What each symbol does to the points:
~: j406->j431, j579->j919, j728->j990, j977->j682, j849->j648, j495->j522, j783->j781, j522->j668, j557->j12, j136->j991, j919->j298, j648->j833, j789->j585, j631->j970, j676->j495, j944->j951, j159->j613, j328->j247, j456->j300, j222->j638, j764->j456, j475->j394, j996->j314, j700->j302, j292->j772, j152->j292, j247->j159, j668->j872, j553->j695, j980->j104, j796->j472, j711->j582, j80->j222, j643->j33, j696->j127, j484->j544, j830->j711, j735->j20, j282->j728, j431->j343, j651->j977, j412->j344, j358->j77, j279->j187, j77->j960, j480->j313, j284->j631, j195->j782, j298->j328, j33->j987, j811->j764, j127->j98, j593->j214, j230->j881, j987->j91, j682->j946, j494->j835, j678->j76, j214->j636, j713->j563, j344->j496, j313->j99, j978->j750, j595->j484, j164->j279, j99->j783, j207->j595, j25->j519, j970->j136, j946->j259, j985->j35, j727->j579, j343->j978, j144->j356, j56->j830, j104->j650, j212->j675, j670->j282, j519->j996, j12->j696, j613->j56, j585->j735, j300->j412, j610->j25, j872->j223, j91->j700, j20->j697, j638->j610, j881->j212, j854->j386, j726->j593, j386->j643, j187->j678, j833->j985, j697->j152, j772->j284, j248->j944, j356->j514, j259->j446, j35->j796, j750->j195, j695->j369, j991->j230, j369->j676, j951->j358, j650->j80, j472->j480, j782->j980, j636->j553, j675->j144, j76->j513, j314->j494, j960->j301, j394->j849, j301->j164, j781->j406, j582->j475, j223->j207, j496->j727, j302->j789, j544->j713, j446->j557, j98->j811, j514->j726, j563->j248, j990->j854, j513->j670, j835->j651
$: j406->j781, j579->j727, j728->j282, j977->j651, j849->j394, j495->j676, j783->j99, j522->j495, j557->j446, j136->j970, j919->j579, j648->j849, j789->j302, j631->j284, j676->j369, j944->j248, j159->j247, j328->j298, j456->j764, j222->j80, j764->j811, j475->j582, j996->j519, j700->j91, j292->j152, j152->j697, j247->j328, j668->j522, j553->j636, j980->j782, j796->j35, j711->j830, j80->j650, j643->j386, j696->j12, j484->j595, j830->j56, j735->j585, j282->j670, j431->j406, j651->j835, j412->j300, j358->j951, j279->j164, j77->j358, j480->j472, j284->j772, j195->j750, j298->j919, j33->j643, j811->j98, j127->j696, j593->j726, j230->j991, j987->j33, j682->j977, j494->j314, j678->j187, j214->j593, j713->j544, j344->j412, j313->j480, j978->j343, j595->j207, j164->j301, j99->j313, j207->j223, j25->j610, j970->j631, j946->j682, j985->j833, j727->j496, j343->j431, j144->j675, j56->j613, j104->j980, j212->j881, j670->j513, j519->j25, j12->j557, j613->j159, j585->j789, j300->j456, j610->j638, j872->j668, j91->j987, j20->j735, j638->j222, j881->j230, j854->j990, j726->j514, j386->j854, j187->j279, j833->j648, j697->j20, j772->j292, j248->j563, j356->j144, j259->j946, j35->j985, j750->j978, j695->j553, j991->j136, j369->j695, j951->j944, j650->j104, j472->j796, j782->j195, j636->j214, j675->j212, j76->j678, j314->j996, j960->j77, j394->j475, j301->j960, j781->j783, j582->j711, j223->j872, j496->j344, j302->j700, j544->j484, j446->j259, j98->j127, j514->j356, j563->j713, j990->j728, j513->j76, j835->j494
%: j406->j292, j579->j301, j728->j978, j977->j676, j849->j643, j495->j298, j783->j697, j522->j328, j557->j223, j136->j259, j919->j164, j648->j33, j789->j610, j631->j682, j676->j919, j944->j648, j159->j76, j328->j187, j456->j248, j222->j144, j764->j563, j475->j854, j996->j214, j700->j222, j292->j835, j152->j494, j247->j678, j668->j247, j553->j496, j980->j230, j796->j302, j711->j728, j80->j675, j643->j980, j696->j595, j484->j711, j830->j282, j735->j519, j282->j343, j431->j772, j651->j369, j412->j951, j358->j985, j279->j313, j77->j35, j480->j585, j284->j977, j195->j136, j298->j279, j33->j104, j811->j713, j127->j484, j593->j300, j230->j557, j987->j650, j682->j495, j494->j553, j678->j783, j214->j412, j713->j475, j344->j358, j313->j735, j978->j631, j595->j830, j164->j480, j99->j20, j207->j56, j25->j726, j970->j946, j946->j522, j985->j91, j727->j960, j343->j284, j144->j98, j56->j670, j104->j881, j212->j696, j670->j431, j519->j593, j12->j207, j613->j513, j585->j25, j300->j944, j610->j514, j872->j159, j91->j80, j20->j996, j638->j356, j881->j12, j854->j195, j726->j456, j386->j782, j187->j99, j833->j987, j697->j314, j772->j651, j248->j849, j356->j811, j259->j668, j35->j700, j750->j970, j695->j727, j991->j446, j369->j579, j951->j833, j650->j212, j472->j789, j782->j991, j636->j344, j675->j127, j76->j781, j314->j636, j960->j796, j394->j386, j301->j472, j781->j152, j582->j990, j223->j613, j496->j77, j302->j638, j544->j582, j446->j872, j98->j544, j514->j764, j563->j394, j990->j750, j513->j406, j835->j695
+: j406->j772, j579->j164, j728->j750, j977->j495, j849->j33, j495->j328, j783->j152, j522->j247, j557->j207, j136->j446, j919->j279, j648->j987, j789->j25, j631->j946, j676->j298, j944->j833, j159->j513, j328->j678, j456->j944, j222->j356, j764->j248, j475->j386, j996->j636, j700->j638, j292->j651, j152->j835, j247->j76, j668->j159, j553->j727, j980->j881, j796->j789, j711->j990, j80->j144, j643->j104, j696->j484, j484->j582, j830->j728, j735->j996, j282->j978, j431->j284, j651->j676, j412->j358, j358->j35, j279->j99, j77->j796, j480->j735, j284->j682, j195->j991, j298->j187, j33->j650, j811->j563, j127->j544, j593->j412, j230->j12, j987->j80, j682->j522, j494->j695, j678->j781, j214->j344, j713->j394, j344->j77, j313->j20, j978->j970, j595->j711, j164->j313, j99->j697, j207->j830, j25->j593, j970->j259, j946->j668, j985->j700, j727->j301, j343->j631, j144->j811, j56->j282, j104->j212, j212->j127, j670->j343, j519->j214, j12->j595, j613->j670, j585->j519, j300->j951, j610->j726, j872->j613, j91->j222, j20->j314, j638->j514, j881->j696, j854->j782, j726->j300, j386->j980, j187->j783, j833->j91, j697->j494, j772->j977, j248->j648, j356->j764, j259->j872, j35->j302, j750->j136, j695->j579, j991->j557, j369->j919, j951->j985, j650->j675, j472->j585, j782->j230, j636->j496, j675->j98, j76->j406, j314->j553, j960->j472, j394->j643, j301->j480, j781->j292, j582->j854, j223->j56, j496->j960, j302->j610, j544->j475, j446->j223, j98->j713, j514->j456, j563->j849, j990->j195, j513->j431, j835->j369
&: j406->j159, j579->j835, j728->j595, j977->j431, j849->j764, j495->j284, j783->j328, j522->j631, j557->j782, j136->j990, j919->j651, j648->j456, j789->j960, j631->j282, j676->j772, j944->j726, j159->j259, j328->j682, j456->j610, j222->j985, j764->j638, j475->j98, j996->j313, j700->j358, j292->j76, j152->j678, j247->j946, j668->j970, j553->j697, j980->j394, j796->j496, j711->j696, j80->j833, j643->j563, j696->j104, j484->j212, j830->j12, j735->j164, j282->j207, j431->j613, j651->j406, j412->j519, j358->j214, j279->j676, j77->j636, j480->j579, j284->j670, j195->j582, j298->j977, j33->j248, j811->j222, j127->j650, j593->j585, j230->j386, j987->j944, j682->j343, j494->j783, j678->j522, j214->j735, j713->j144, j344->j996, j313->j919, j978->j830, j595->j881, j164->j369, j99->j298, j207->j230, j25->j472, j970->j728, j946->j978, j985->j412, j727->j494, j343->j56, j144->j91, j56->j557, j104->j849, j212->j33, j670->j223, j519->j480, j12->j980, j613->j446, j585->j301, j300->j25, j610->j796, j872->j136, j91->j951, j20->j279, j638->j35, j881->j643, j854->j544, j726->j789, j386->j713, j187->j495, j833->j300, j697->j187, j772->j513, j248->j514, j356->j700, j259->j750, j35->j344, j750->j711, j695->j152, j991->j854, j369->j292, j951->j593, j650->j648, j472->j727, j782->j475, j636->j20, j675->j987, j76->j668, j314->j99, j960->j553, j394->j811, j301->j695, j781->j247, j582->j127, j223->j991, j496->j314, j302->j77, j544->j675, j446->j195, j98->j80, j514->j302, j563->j356, j990->j484, j513->j872, j835->j781
!: j406->j76, j579->j695, j728->j830, j977->j772, j849->j563, j495->j977, j783->j187, j522->j682, j557->j991, j136->j750, j919->j369, j648->j248, j789->j796, j631->j343, j676->j651, j944->j456, j159->j668, j328->j495, j456->j514, j222->j91, j764->j356, j475->j544, j996->j735, j700->j985, j292->j781, j152->j783, j247->j522, j668->j946, j553->j314, j980->j386, j796->j77, j711->j595, j80->j987, j643->j394, j696->j881, j484->j696, j830->j207, j735->j480, j282->j56, j431->j513, j651->j292, j412->j593, j358->j412, j279->j919, j77->j344, j480->j301, j284->j431, j195->j990, j298->j676, j33->j849, j811->j144, j127->j212, j593->j25, j230->j782, j987->j648, j682->j284, j494->j697, j678->j328, j214->j519, j713->j98, j344->j214, j313->j164, j978->j282, j595->j12, j164->j579, j99->j279, j207->j557, j25->j789, j970->j978, j946->j631, j985->j951, j727->j553, j343->j670, j144->j80, j56->j223, j104->j643, j212->j104, j670->j613, j519->j585, j12->j230, j613->j872, j585->j472, j300->j726, j610->j302, j872->j259, j91->j833, j20->j313, j638->j700, j881->j980, j854->j582, j726->j610, j386->j475, j187->j298, j833->j944, j697->j99, j772->j406, j248->j764, j356->j222, j259->j970, j35->j358, j750->j728, j695->j494, j991->j195, j369->j835, j951->j300, j650->j33, j472->j960, j782->j854, j636->j996, j675->j650, j76->j247, j314->j20, j960->j496, j394->j713, j301->j727, j781->j678, j582->j484, j223->j446, j496->j636, j302->j35, j544->j127, j446->j136, j98->j675, j514->j638, j563->j811, j990->j711, j513->j159, j835->j152

In the rows, zero is written as 60.

The rows follow the links: the fewer symbols apart two points are, the more alike their rows tend to be.

Some points and rows for them; each showing differs a little:
j284: 66 43 64 61 60 56 92 64 36 24 60 71 95 55 67 41 40 63 25 48 69 48 101 90 71 44 37 61 62 59 91 47 84 55 52 28 47 59 58 41 47 58 64 62 65 71 63 74 12 57 64 90 42 64 46 51 76 78 47 62 94 62 50 61 74
j585: 61 71 64 66 52 70 44 86 83 95 45 18 55 54 68 71 87 68 69 65 70 69 29 36 60 70 80 54 79 47 68 48 55 51 53 84 93 55 46 58 65 63 58 40 61 62 35 25 48 61 35 40 78 56 48 53 54 35 64 19 18 81 56 88 63
j25: 59 70 68 53 66 78 41 105 89 80 51 13 75 52 73 67 92 62 51 70 72 77 9 52 67 75 79 56 73 46 59 57 43 62 35 82 76 57 52 62 58 46 64 39 64 63 49 49 58 55 52 38 76 60 50 64 62 34 51 32 15 72 41 71 64
j944: 43 86 61 53 85 70 31 64 74 67 59 26 59 57 58 58 71 82 52 71 53 74 12 60 65 103 62 69 55 64 35 44 16 48 50 69 59 68 56 82 73 46 63 48 53 33 82 78 83 65 68 48 55 68 51 84 50 61 71 65 13 60 64 28 61
j695: 87 48 66 78 56 61 90 70 97 82 51 45 53 54 67 60 67 39 74 26 76 62 98 47 45 56 57 29 89 48 73 42 71 48 62 74 94 37 48 31 51 71 73 43 55 81 37 52 51 46 41 53 71 66 54 40 65 36 56 29 69 59 48 97 65
j456: 44 89 62 50 86 71 32 66 73 65 59 25 59 55 58 61 70 80 51 74 55 77 12 59 66 101 64 69 56 63 36 44 14 48 47 71 60 65 57 80 74 46 65 45 54 32 81 78 82 68 66 48 58 68 50 81 50 61 70 62 13 63 63 30 60
j946: 55 43 60 60 47 51 76 61 23 30 56 77 94 61 66 42 48 76 22 61 64 44 83 90 74 40 45 74 51 61 94 59 95 61 58 24 42 72 56 54 49 62 53 73 72 69 58 59 9 60 65 91 42 56 50 54 73 81 54 64 86 67 55 59 76
j480: 74 69 65 66 57 68 66 71 83 86 52 31 41 48 63 76 68 52 87 54 73 68 65 26 50 57 74 45 90 51 69 40 49 44 60 89 98 39 55 42 69 70 67 35 57 64 32 32 48 64 29 45 78 59 46 42 54 35 57 21 41 78 65 99 51
j91: 43 83 60 57 82 65 31 62 76 71 57 31 59 62 57 55 74 83 49 68 50 73 12 64 64 106 60 68 51 64 32 48 23 50 52 66 56 71 53 85 70 47 62 54 52 35 85 81 89 61 73 49 55 69 56 87 48 64 78 67 16 57 61 24 65
j951: 52 87 66 41 89 82 39 85 76 59 64 18 69 46 63 66 70 68 55 78 62 82 9 54 69 86 71 64 66 58 41 46 11 52 37 79 63 55 64 68 72 40 69 35 56 40 74 75 73 67 57 42 65 66 47 74 58 51 51 53 14 67 55 43 53
j987: 50 69 59 62 79 60 36 61 85 74 60 47 59 70 59 52 78 68 49 56 47 71 23 75 59 103 55 58 44 62 24 67 37 64 56 61 48 73 55 85 59 48 64 66 52 46 90 90 109 48 85 48 56 72 71 90 53 61 79 82 35 39 52 19 67
j279: 83 44 63 89 52 54 90 62 93 84 46 49 55 62 67 52 66 50 63 19 71 56 107 57 45 63 48 30 85 48 77 38 82 44 70 60 92 44 40 36 48 76 70 51 53 81 39 54 45 42 46 62 63 69 53 44 64 43 68 31 72 59 49 92 76
j781: 72 56 61 78 63 50 96 38 56 49 53 60 60 53 56 44 32 67 53 30 66 50 123 66 54 61 34 49 77 61 85 20 69 27 74 42 77 46 50 38 62 75 69 51 52 61 56 69 21 61 46 84 43 69 39 45 61 72 67 48 82 65 67 71 71
j259: 46 53 57 53 42 51 61 51 4 27 61 85 78 61 58 54 43 79 41 84 58 43 71 76 76 32 57 87 45 65 90 67 89 65 64 32 39 75 66 63 62 64 43 78 74 60 56 44 11 75 60 88 47 49 54 52 65 87 56 69 83 75 70 60 64
j159: 59 42 63 60 52 54 83 65 29 26 56 74 95 61 68 40 46 71 22 57 67 46 90 91 74 41 42 67 55 59 93 56 92 59 55 24 45 68 57 49 45 60 58 70 71 70 61 65 9 59 66 91 43 60 50 53 75 80 51 63 90 64 50 60 76
j412: 58 73 68 47 74 81 43 105 88 73 55 13 78 48 74 67 88 61 51 72 71 79 8 55 69 75 79 55 71 47 54 58 35 63 32 84 70 55 55 62 59 43 66 37 63 58 58 57 62 57 54 38 76 62 50 66 63 36 47 36 15 70 42 65 60
j394: 56 67 54 54 75 57 48 36 68 61 78 86 35 70 48 68 54 44 84 62 43 66 52 57 52 72 60 61 43 74 20 82 37 74 69 71 41 63 76 78 66 56 63 74 50 49 87 87 124 60 82 48 61 63 85 78 52 66 67 99 69 35 71 29 44
j735: 71 71 64 65 56 70 62 71 82 87 52 29 41 48 62 75 70 54 87 57 73 68 60 26 52 59 76 47 88 50 69 40 51 44 60 89 98 42 53 45 71 68 64 35 56 63 32 30 48 65 29 44 76 58 47 42 54 35 57 20 36 79 66 98 54
j593: 58 72 69 48 69 80 41 106 89 77 54 13 77 50 73 67 90 61 52 70 71 78 8 53 68 75 78 54 72 47 56 57 40 63 33 83 73 57 54 61 58 44 65 37 63 62 53 53 60 55 52 39 75 60 50 65 64 35 48 33 16 71 42 69 62
j764: 45 76 58 63 79 60 32 61 82 74 57 38 59 68 58 53 78 78 47 62 49 71 18 70 60 107 57 64 48 62 28 59 31 56 55 60 52 74 51 88 63 48 62 60 52 41 86 86 98 54 81 48 53 70 64 90 51 64 81 75 24 48 56 20 67
j302: 56 78 69 42 82 84 42 99 84 65 61 13 77 46 70 68 80 61 52 74 70 81 6 54 70 78 75 59 70 52 49 53 22 59 31 83 66 53 61 63 63 40 68 34 60 52 65 67 68 62 55 40 71 64 49 69 64 42 44 43 15 68 46 56 55

Each walk starts at a row. The symbols on each line, taken left to right, move it on to the next point.
Answer with the point's row; about right is enough.
---
79 46 63 91 51 47 90 51 84 81 43 51 53 63 64 47 60 61 59 19 69 52 113 61 45 66 42 34 81 51 80 30 84 36 75 52 91 49 37 39 50 80 68 54 52 75 42 53 37 45 48 68 55 69 48 46 60 53 75 35 74 60 55 85 78
% & & ~ $ & ! &	52 46 58 59 43 51 71 59 16 30 55 79 89 62 63 44 47 80 27 71 61 42 79 86 75 39 48 79 48 64 93 62 95 62 59 26 41 76 58 58 54 63 50 76 73 65 56 51 7 64 64 90 44 54 51 55 70 83 56 64 85 71 60 59 74
$ $ $ % ~ +	72 53 62 82 59 48 94 37 60 58 49 58 55 57 57 44 39 71 55 27 66 49 123 63 51 65 36 46 78 61 84 19 73 27 77 44 82 48 44 38 61 76 69 52 51 62 54 63 26 59 45 81 44 70 40 45 60 69 74 44 78 65 67 75 74
---
46 72 59 63 79 60 33 60 84 75 58 42 60 68 59 53 77 77 47 60 48 71 18 73 60 107 56 61 46 63 26 61 34 59 56 60 51 75 51 87 62 48 62 64 52 43 88 86 103 52 82 48 54 71 67 90 51 62 80 77 27 45 55 19 68
! % & % !	52 65 59 61 80 60 40 59 87 70 64 56 58 72 59 55 76 61 53 53 47 70 29 75 57 98 55 57 44 64 22 74 37 69 56 61 44 71 57 85 55 48 66 67 52 50 91 94 116 46 88 47 57 71 76 88 57 62 72 87 43 35 51 20 65
+ $ + + ~ !	55 64 59 58 81 60 44 57 86 68 69 63 57 70 57 57 71 54 60 54 48 71 34 74 56 91 56 55 44 66 19 76 37 72 58 64 42 68 63 82 56 47 66 69 51 52 92 97 121 47 89 45 60 70 81 87 57 61 70 91 50 32 52 22 60
---
74 52 62 86 57 48 92 39 64 64 48 57 54 58 58 44 44 70 55 25 66 49 121 63 49 66 35 44 79 59 83 20 76 27 77 43 84 48 43 38 60 78 68 53 52 64 51 61 26 56 46 80 47 69 41 45 59 67 76 42 78 64 66 76 75
% $ ~ ~ + %	85 44 65 86 54 55 90 65 95 85 47 47 55 60 67 55 67 46 66 20 73 57 104 55 45 61 50 29 86 49 76 40 80 45 67 63 93 42 42 34 48 75 71 49 54 81 39 53 47 43 47 60 67 67 55 43 64 41 66 30 72 58 48 94 72
~ ~ & % & %	72 55 63 71 66 53 98 40 50 40 57 62 65 51 56 44 29 65 49 33 67 50 124 69 57 56 35 51 75 63 83 21 66 30 70 41 70 45 53 35 62 70 71 51 52 60 59 73 20 62 48 87 42 68 39 44 65 75 62 50 88 64 66 68 68
---
57 63 57 56 82 61 45 52 83 65 72 71 51 70 55 60 65 48 66 56 46 70 40 70 55 85 56 56 42 67 18 79 36 74 59 67 40 65 69 78 57 48 67 69 51 51 92 97 125 50 89 46 60 69 82 85 56 61 67 96 57 30 55 23 55
! & ! $ $ +	56 67 56 54 79 60 48 43 75 61 76 80 42 69 51 66 57 44 77 59 45 68 49 62 52 76 58 58 44 71 18 81 34 75 66 70 41 63 74 77 62 52 65 71 51 49 90 94 127 56 86 47 62 66 84 79 54 64 65 100 64 33 64 27 49
& ! + ~ & ~	58 76 68 42 80 84 43 102 86 67 59 13 77 48 71 68 82 61 51 73 69 80 7 54 70 77 76 57 71 50 50 54 26 62 31 84 69 55 58 62 62 41 67 35 60 54 61 63 66 59 56 39 73 64 49 68 64 39 45 41 15 67 44 60 56
---
48 71 59 62 79 60 34 62 83 74 59 45 59 71 59 53 77 73 48 58 48 71 21 75 60 105 56 61 45 63 25 64 36 61 57 61 49 74 53 86 60 48 63 65 52 44 89 89 105 50 85 48 55 71 69 90 52 63 80 80 32 41 53 19 69
~ & & + $ ! ~ %	54 82 68 40 87 84 42 93 81 61 62 14 73 45 66 66 74 64 52 76 66 81 8 54 71 81 73 63 67 55 44 50 15 57 34 82 64 54 63 65 67 40 70 34 58 45 69 71 71 65 56 41 69 64 49 72 61 46 47 49 15 68 51 50 55
& & ! & $ ~ & & ~ &	67 43 64 60 62 58 95 62 39 24 60 71 93 53 65 40 38 62 28 45 68 49 105 89 71 44 37 60 63 61 91 44 81 53 55 30 47 57 59 40 49 58 67 60 65 70 64 78 14 57 62 90 43 65 46 50 77 78 46 61 95 61 50 61 73
---
62 73 64 66 50 69 46 82 82 93 45 21 51 54 67 73 85 69 73 65 70 69 34 34 56 69 81 54 81 47 70 45 54 49 55 84 93 53 47 56 67 66 59 39 61 62 33 24 46 62 34 41 77 56 46 53 53 34 63 19 21 82 59 89 61
+ ~ & $ ~ + !	86 52 66 73 58 65 87 73 96 81 54 44 51 51 66 66 65 37 80 31 76 64 93 41 47 54 61 30 91 48 71 43 65 48 61 79 95 35 52 31 54 70 74 40 54 79 36 49 53 49 38 50 75 65 54 41 65 34 51 27 65 63 52 101 58
% $ % $ %	46 90 63 47 89 76 35 73 73 62 62 20 64 50 58 63 68 76 54 75 58 78 11 56 68 95 67 68 60 61 38 43 11 49 43 75 61 61 60 75 75 43 67 41 54 35 80 77 79 68 63 46 60 68 47 78 52 57 62 59 13 64 62 34 56
---
58 69 66 59 58 73 42 98 88 88 47 14 68 53 73 67 95 67 56 69 72 73 14 47 64 73 80 54 75 45 64 56 52 58 42 82 83 58 46 62 58 55 61 40 63 64 41 36 52 56 45 40 76 58 51 61 59 34 58 26 15 75 46 79 65
% ~ ! % &	60 69 66 61 55 73 41 96 87 91 44 15 65 55 72 68 94 68 60 68 70 72 16 44 63 73 81 54 75 46 65 55 54 56 46 83 85 59 45 61 61 56 60 40 63 65 39 32 51 57 43 39 78 58 49 59 59 33 60 22 15 77 48 82 65
$ ~ + ~ ~	76 67 65 66 58 70 70 71 86 85 53 33 41 47 63 75 65 48 88 50 74 69 70 26 50 55 73 43 90 50 69 40 50 43 60 89 99 36 56 40 67 69 68 35 56 65 33 35 50 63 30 45 77 59 48 41 56 35 54 21 44 76 63 99 53
---
44 80 59 59 80 64 29 61 78 72 56 33 59 63 57 54 76 82 48 67 49 74 14 67 63 108 59 66 50 63 31 52 25 51 54 63 56 72 52 86 68 48 63 56 52 37 85 81 93 58 76 49 54 69 58 88 49 63 80 71 18 53 60 23 66
! + ~ + & $	49 89 64 44 89 79 36 76 74 60 63 19 65 49 61 63 68 73 53 75 60 79 10 56 69 93 69 68 62 60 39 44 11 49 41 77 61 59 61 73 74 41 68 38 55 35 78 76 76 69 61 44 61 67 47 77 53 56 58 57 13 66 60 37 55
+ ~ & + & & ~ & &	73 56 62 75 65 51 97 39 52 44 56 61 61 52 56 43 31 66 51 31 67 50 125 67 56 59 33 51 76 62 84 18 66 27 71 41 73 46 51 36 61 72 71 51 53 59 58 71 22 61 48 85 41 69 38 45 62 74 64 49 84 66 67 70 70
---
58 65 56 54 80 60 48 46 79 62 76 77 45 69 52 64 60 45 73 57 46 69 45 66 54 79 59 58 45 71 16 82 35 75 63 69 41 64 72 77 60 50 66 71 50 51 91 94 126 54 86 46 62 67 85 82 54 64 65 98 63 32 61 26 50
$ + + + ~ &	54 65 59 61 80 60 42 59 87 70 67 59 57 70 58 56 73 57 56 54 46 70 31 75 56 95 55 56 44 65 20 75 39 71 56 62 43 70 60 82 55 48 65 69 53 51 90 96 118 47 90 46 59 71 78 88 56 60 72 90 47 33 51 21 62
& ! ~ & ! ! %	52 84 66 40 87 83 41 88 80 60 63 16 71 45 65 67 72 66 54 76 65 82 8 54 71 83 72 63 66 56 43 48 13 54 35 82 64 55 63 66 70 39 69 35 57 43 72 74 71 66 58 42 66 66 47 73 59 49 49 51 14 67 54 46 54
